Below are the code and all the weights of a small trained network. Each question names an input and a class and asks about switching units off, where a switched-off unit gives its printed mean instead of its output.

import numpy as np


def w(rows, s, z=0):
    codes = np.array(rows[::2]) - 128.0
    scale = np.full(codes.shape[1], s)
    scale[-1] = z or s
    return codes * scale


def norm(h):
    return h / np.sqrt((h * h).mean(-1, keepdims=True) + 1e-5)


def f(y):
    return np.maximum(y, 0)


def log_softmax(a):
    a = a - a.max(-1, keepdims=True)
    return a - np.log(np.exp(a).sum(-1, keepdims=True))


def net(x, mask):
    res = np.array(x, float).reshape(1, 3) / 4 @ E
    u = 0
    for l in range(2):
        y = f(norm(res) @ A[l][:, :-1].T + A[l][:, -1])
        res = res + np.where(mask[u : u + 14], y, B[l][:, -1]) @ B[l][:, :-1]
        u += 14
    return log_softmax(norm(res)[-1] @ U[:, :-1].T + U[:, -1])


A, B = {}, {}
E = w([
[150,146,209,209,48],'x0',
[141,144,112,177,246],'x1',
[253,136,126,109,84],'x2',
],0.005)
A[0] = w([
[110,120,108,135,214,120],'L0N1',
[213,122,120,88,140,74],'L0N2',
[157,131,93,2,175,136],'L0N3',
[201,138,126,78,135,62],'L0N4',
[71,87,113,109,111,2],'L0N5',
[199,144,164,194,100,30],'L0N6',
[168,106,140,205,174,79],'L0N7',
[71,89,116,125,108,83],'L0N8',
[108,135,157,239,90,71],'L0N9',
[7,124,142,182,125,114],'L0N10',
[3,128,119,51,173,218],'L0N11',
[164,116,122,197,198,152],'L0N12',
[173,124,117,216,217,170],'L0N13',
[198,146,128,128,153,15],'L0N14',
],0.0091,0.0021)
B[0] = w([
[140,53,254,200,101,199],'L0N1',
[58,118,138,98,101,188],'L0N2',
[19,146,184,96,94,236],'L0N3',
[59,108,166,121,120,180],'L0N4',
[128,192,108,126,79,159],'L0N5',
[215,127,79,187,123,196],'L0N6',
[152,207,86,68,52,183],'L0N7',
[116,184,108,133,78,165],'L0N8',
[39,99,150,48,115,202],'L0N9',
[28,89,199,70,120,213],'L0N10',
[213,220,58,237,127,254],'L0N11',
[170,162,151,83,203,203],'L0N12',
[179,177,156,82,240,226],'L0N13',
[160,150,105,59,105,165],'L0N14',
],0.014,0.0068)
A[1] = w([
[79,87,130,196,96,41],'L1N1',
[146,104,119,165,158,106],'L1N2',
[171,138,119,181,209,66],'L1N3',
[196,122,106,91,184,25],'L1N4',
[117,122,104,153,160,103],'L1N5',
[55,119,145,141,131,28],'L1N6',
[5,66,90,105,130,12],'L1N7',
[144,92,97,135,137,102],'L1N8',
[155,57,71,177,94,139],'L1N9',
[78,173,139,103,172,214],'L1N10',
[54,98,105,111,138,9],'L1N11',
[116,150,116,117,118,149],'L1N12',
[47,105,191,35,223,31],'L1N13',
[197,155,162,151,151,150],'L1N14',
],0.015,0.0016)
B[1] = w([
[141,148,85,76,161,159],'L1N1',
[164,123,161,125,116,133],'L1N2',
[151,56,160,139,76,163],'L1N3',
[22,78,108,128,65,166],'L1N4',
[139,126,164,110,123,131],'L1N5',
[137,98,121,92,119,176],'L1N6',
[106,49,126,60,135,194],'L1N7',
[147,141,144,132,114,129],'L1N8',
[137,87,189,189,160,139],'L1N9',
[176,102,128,165,110,211],'L1N10',
[137,87,146,88,120,164],'L1N11',
[128,114,130,134,221,156],'L1N12',
[152,252,83,222,134,249],'L1N13',
[93,90,110,65,158,182],'L1N14',
],0.025,0.012)
U = w([
[149,251,102,183,140,248],'0',
[95,108,91,22,114,160],'1',
[185,73,203,173,130,11],'2',
],0.016,0.0014)

Each question gives the input, the list of numbers given to net, and the class t.
The units are the neurons (one row each of A and B). Each row of codes is followed by its name. A weight is (code - 128) times the scale printed after its matrix; where a second scale follows, it is the last column's (A, B and U).
mask holds one flag per neuron, layer by layer. A switched-off neuron (its flag False) gives its mean, the last column of its row in B, instead of its output. The means were averaged over made-up inputs and are rounded, as every weight is.
A unit's drop is (log p(t) with every unit on - log p(t) with that unit switched off) / (log p(t) with every unit on - log p(t) with every unit switched off).
k most important neurons: the k neurons with the biggest drops, biggest first
top k neurons in layer l: the k neurons of layer l with the biggest drops, biggest first
drop of u: that unit's drop, to one decimal
input [-5,2,0], class 2: 3 most important neurons	[L0N11 L0N10 L0N9]
input [5,-5,8], class 2: 3 most important neurons	[L0N13 L1N13 L1N9]
input [7,-6,-2], class 1: most important neuron	[L0N13]
input [1,3,5], class 1: top 4 neurons in layer 0	[L0N6 L0N10 L0N3 L0N9]
input [-5,1,0], class 2: 3 most important neurons	[L0N11 L1N13 L0N10]
input [-1,-4,6], class 1: 2 most important neurons	[L0N13 L0N12]
input [4,-6,3], class 2: 2 most important neurons	[L0N13 L0N3]
input [-1,-1,3], class 1: 2 most important neurons	[L0N13 L1N7]
input [-4,-4,4], class 1: 2 most important neurons	[L1N7 L0N13]
input [7,3,5], class 1: 2 most important neurons	[L0N6 L1N13]
input [-7,-2,5], class 1: 2 most important neurons	[L1N7 L0N13]
input [8,-6,6], class 2: 4 most important neurons	[L1N13 L1N9 L0N13 L0N6]
input [-1,-8,7], class 1: 2 most important neurons	[L0N13 L0N11]
input [5,-2,3], class 2: most important neuron	[L0N6]
input [0,6,0], class 2: top 2 neurons in layer 1	[L1N3 L1N7]
input [-1,6,-7], class 2: top 2 neurons in layer 0	[L0N11 L0N3]
input [4,-3,3], class 2: top 2 neurons in layer 1	[L1N9 L1N13]
input [-3,-8,-2], class 0: drop of L0N11	0.2
input [-7,-7,-4], class 0: drop of L0N11	4.0
input [6,5,8], class 1: most important neuron	[L0N6]
input [4,-4,-7], class 1: 2 most important neurons	[L0N13 L1N7]
input [-6,-6,-7], class 0: drop of L0N11	5.0
input [-7,-4,-7], class 0: drop of L0N11	5.7
